[[142 113 110 127 136 124]
 [129 122 106 128 123 112]
 [123 134 138 132 128 134]
 [109 112 101 111 123 127]
 [141 134 148 145 135 137]
 [128 141 145 128 128 118]
 [116 125 125 125 126 134]]
Indices start at 1.
The top-left entry is 142
The entry at row 2, column 3? 106
The bottom entry of the column that holds the smallest entry -> 125
The entry in row 2 and column 1? 129
The top entry of the column that holds the largest entry: 110
The entry in row 3 and column 1 is 123
The minimum: 101
The entry directly below the smallest entry? 148
The entry in row 1 and column 2? 113
The entry in row 2 and column 2 -> 122
The entry directly below 135? 128
The entry just right of the smallest entry is 111
The entry in the bottom-right corner -> 134
The top-right entry is 124
The entry just right of 109 is 112
The entry just left of 137 is 135

a =
[[130 129 129 128 142 135 132 143 136 130 131 126 130 129 138]
 [130 129 132 137 140 133 152 131 137 127 128 127 132 126 137]
 [130 126 153 130 126 131 129 131 131 134 127 126 154 129 130]]
Rows and columns are numbered from 1.
Find the entry in row 1 and column 1.
A: 130
Find the entry in row 3 and column 2.
A: 126
Find the bottom entry of the column that holds the largest entry.
A: 154
Find the entry at row 2, column 1.
A: 130
The bottom-right entry is 130
The entry just right of the largest entry -> 129
Find the entry just left of the largest entry.
A: 126
The entry directly above the centre entry: 143
The entry directly below 136: 137
The top-right entry: 138
Find the entry at row 3, column 1.
A: 130
Find the entry at row 1, column 3.
A: 129
The entry at row 2, column 3 -> 132
Find the entry just right of 153.
A: 130
The entry directly below the centre entry is 131

Read these off the matrix that follows. Indices start at 1.
1) Find the entry at row 3, column 2.
2) Find the entry at row 1, column 1.
3) Find the entry in row 2 and column 1.
4) Find the entry at row 3, column 1.
5) Find the entry in row 1 and column 3.
6) Find the entry in the top-right corner.
7) Find the entry just left of the largest entry.
8) Find the maximum.
[[131 127 124 131 127 124 139 122 129]
 [118 121 112 116 143 122 131 129 125]
 [136 111 140 111 127 132 141 133 115]
 [123 123 117 136 140 134 121 137 131]
 [132 128 139 155 131 127 130 112 134]]
1) 111
2) 131
3) 118
4) 136
5) 124
6) 129
7) 139
8) 155

X = [136 117 152 139 146 133 136 105 120 137 142 132 137 129 145]
The entry just left of the smallest entry is 136
The entry just right of 120?
A: 137
The entry just right of 105?
A: 120

grid =
[[131 140 143 132]
 [125 139 150 122]
 [118 133 125 115]
 [137 130 146 130]
 [144 129 149 142]
 [124 126 116 128]
 [135 141 132 134]
 [138 135 153 131]
 [139 127 136 131]
 [126 132 133 140]
 [122 129 117 120]]
Indices start at 1.
The entry in the bottom-left corner is 122
Read off the top-right entry.
A: 132
Read off the entry in row 3 and column 2.
A: 133
The entry at row 2, column 1 is 125
Read off the minimum.
A: 115
The entry at row 1, column 1: 131
Read off the entry directly below 141.
A: 135
Read off the entry at row 3, column 1.
A: 118
The entry at row 2, column 2: 139
Read off the entry directly below 150.
A: 125
Read off the bottom-right entry.
A: 120
The entry just right of the largest entry: 131
The entry at row 1, column 3 -> 143
Read off the entry directly below the smallest entry.
A: 130
The maximum is 153
Read off the entry in row 1 and column 2.
A: 140
Read off the entry just left of 120.
A: 117
